Below is a small trained network, with its code and all its weights. Each question gives an input and a target symbol and asks what happens when units are switched off, that is, made to give their printed mean instead of their output.

import numpy as np


def w(rows, s, z=0):
    codes = np.array(rows[::2]) - 128.0
    scale = np.full(codes.shape[1], s)
    scale[-1] = z or s
    return codes * scale


def f(y):
    return np.maximum(y, 0)


def softmax(a):
    e = np.exp(a - a.max(-1, keepdims=True))
    return e / e.sum(-1, keepdims=True)


def log_softmax(a):
    a = a - a.max(-1, keepdims=True)
    return a - np.log(np.exp(a).sum(-1, keepdims=True))


def net(x, mask):
    ids = ['ΘΛΣΦεημπτψ'.index(c) for c in x.split()]
    T = len(ids)
    res = E[ids] + P[:T]
    r = res
    for j in range(2):
        rows = slice(2 * j, 2 * j + 2)
        q, k, v = (r @ M[0][rows].T for M in (Q, K, V))
        z = softmax(np.where(np.tri(T) > 0, q @ k.T / 2**0.5, -1e9)) @ v
        o = O[0][rows]
        res = res + np.where(mask[j], z, o[:, -1]) @ o[:, :-1]
    y = f(res @ A[0][:, :-1].T + A[0][:, -1])
    res = res + np.where(mask[2:14], y, B[0][:, -1]) @ B[0][:, :-1]
    return log_softmax(res[-1] @ U[:, :-1].T + U[:, -1])


Q, K, V, O, A, B = {}, {}, {}, {}, {}, {}
E = w([
[123,132,146,99,190],'Θ',
[131,92,195,101,205],'Λ',
[65,181,104,129,204],'Σ',
[163,164,104,168,163],'Φ',
[154,180,64,38,147],'ε',
[93,83,73,170,140],'η',
[97,78,128,138,24],'μ',
[148,248,57,207,119],'π',
[169,168,191,135,152],'τ',
[95,120,166,237,227],'ψ',
],0.017)
P = w([
[221,136,220,19,173],'0',
[119,253,89,119,192],'1',
[43,196,157,44,118],'2',
[2,250,132,107,105],'3',
[56,222,101,118,91],'4',
[176,191,9,140,29],'5',
[63,188,217,74,56],'6',
],0.0056)
Q[0] = w([
[115,160,184,106,101],'head 0',
[164,118,116,121,169],'head 0',
[183,149,122,127,101],'head 1',
[12,197,62,171,88],'head 1',
],0.011)
K[0] = w([
[123,197,58,32,120],'head 0',
[108,153,124,131,63],'head 0',
[177,125,130,82,3],'head 1',
[126,180,105,232,14],'head 1',
],0.0074)
V[0] = w([
[193,159,85,96,72],'head 0',
[189,151,203,209,127],'head 0',
[121,102,186,141,43],'head 1',
[88,219,134,254,129],'head 1',
],0.0096)
O[0] = w([
[80,177,70,7,66,111],'head 0',
[155,117,254,96,103,139],'head 0',
[26,109,139,119,176,47],'head 1',
[224,70,153,105,27,254],'head 1',
],0.0095,0.0074)
A[0] = w([
[108,253,167,93,136,11],'neuron 0',
[150,97,213,139,175,178],'neuron 1',
[43,139,130,255,148,112],'neuron 2',
[125,180,75,159,121,132],'neuron 3',
[104,175,113,110,129,2],'neuron 4',
[116,171,155,220,130,208],'neuron 5',
[36,153,87,104,162,8],'neuron 6',
[174,141,95,158,97,9],'neuron 7',
[155,117,56,92,82,177],'neuron 8',
[58,97,187,137,99,140],'neuron 9',
[187,202,19,94,41,112],'neuron 10',
[137,120,98,134,28,42],'neuron 11',
],0.0081,0.0041)
B[0] = w([
[67,159,159,167,119,144],'neuron 0',
[140,237,16,183,65,171],'neuron 1',
[169,187,59,72,124,144],'neuron 2',
[138,2,92,66,144,153],'neuron 3',
[193,124,147,58,166,131],'neuron 4',
[140,96,55,140,119,165],'neuron 5',
[197,95,127,155,26,136],'neuron 6',
[106,146,115,97,108,169],'neuron 7',
[7,124,156,171,245,198],'neuron 8',
[157,160,35,141,60,142],'neuron 9',
[106,115,162,101,213,251],'neuron 10',
[44,111,175,110,77,190],'neuron 11',
],0.0064,0.013)
U = w([
[100,148,148,161,180,2],'Θ',
[76,219,89,143,143,84],'Λ',
[129,132,150,171,181,14],'Σ',
[253,168,136,25,142,117],'Φ',
[105,107,100,22,184,169],'ε',
[144,57,73,144,168,246],'η',
[66,153,18,57,54,163],'μ',
[104,129,247,100,129,176],'π',
[113,233,163,119,58,204],'τ',
[206,122,117,140,35,131],'ψ',
],0.0063,0.0042)

Each question gives the input, a string of symbols that net reads in full, and the target symbol t.
The units are the heads (2 rows each of Q, K, V and O) and the neurons (one row each of A and B). Each row of codes is followed by its name. A weight is (code - 128) times the scale printed after its matrix; where a second scale follows, it is the last column's (O, A, B and U).
mask holds one flag per unit, heads first, then neurons. A switched-off unit (its flag False) gives its mean, the last column of its rows in O or B, instead of its output. The means were averaged over made-up inputs and are rounded, as every weight is.
A unit's drop is (log p(t) with every unit on - log p(t) with that unit switched off) / (log p(t) with every unit on - log p(t) with every unit switched off).
The circuit of an input: a set's keep is (log p(t) with only the set's units on - log p(t) with every unit switched off) / (log p(t) with every unit on - log p(t) with every unit switched off). Starting from the 12 units with the biggest drops (on a tie, the unit counted first), units are removed one at a time, each time the one whose removal leaves the highest keep (on an exact tie, the one counted first), for as long as the keep stays at least 0.8.
circuit, biggest first: the units of the circuit, biggest drop first
unit that matters most: the unit with the biggest drop
k most important neurons: the k neurons with the biggest drops, biggest first
heads that matter: for each layer, one digit per head in row order, 1 if its drop is at least 0.15 and else 0, layers parted by /
drop when u is switched off: that unit's drop, to one decimal
input Φ Λ τ ψ η, target ψ: 2 most important neurons	neuron 10; neuron 8
input ψ Φ Θ ε η ε μ, target μ: circuit, biggest first	head 0
input Φ Λ Θ Σ ε μ Σ, target μ: heads that matter	11
input ε Θ ε Φ, target ε: 3 most important neurons	neuron 10; neuron 3; neuron 1
input ψ Θ η Λ π, target π: circuit, biggest first	head 1; neuron 10; neuron 11; neuron 8
input ε η π, target ε: circuit, biggest first	neuron 10; head 0; neuron 3
input Λ ψ η Φ, target ψ: heads that matter	10
input Φ ε τ, target ε: heads that matter	10
input η Φ π τ Φ π Φ, target π: heads that matter	11
input ε Θ ε μ Φ Φ ε, target ε: circuit, biggest first	head 0; neuron 10; neuron 8
input Φ π η τ π τ Λ, target τ: 2 most important neurons	neuron 1; neuron 10
input ψ Φ π Φ ψ Λ, target ψ: 3 most important neurons	neuron 10; neuron 8; neuron 1
input Λ Φ π η μ, target π: drop when neuron 9 is switched off	-0.4
input Θ μ Φ ψ, target ψ: unit that matters most	head 1
input Λ τ Φ Φ Φ π, target π: drop when head 0 is switched off	0.1
input ψ Φ ψ Λ, target ψ: drop when head 0 is switched off	0.2
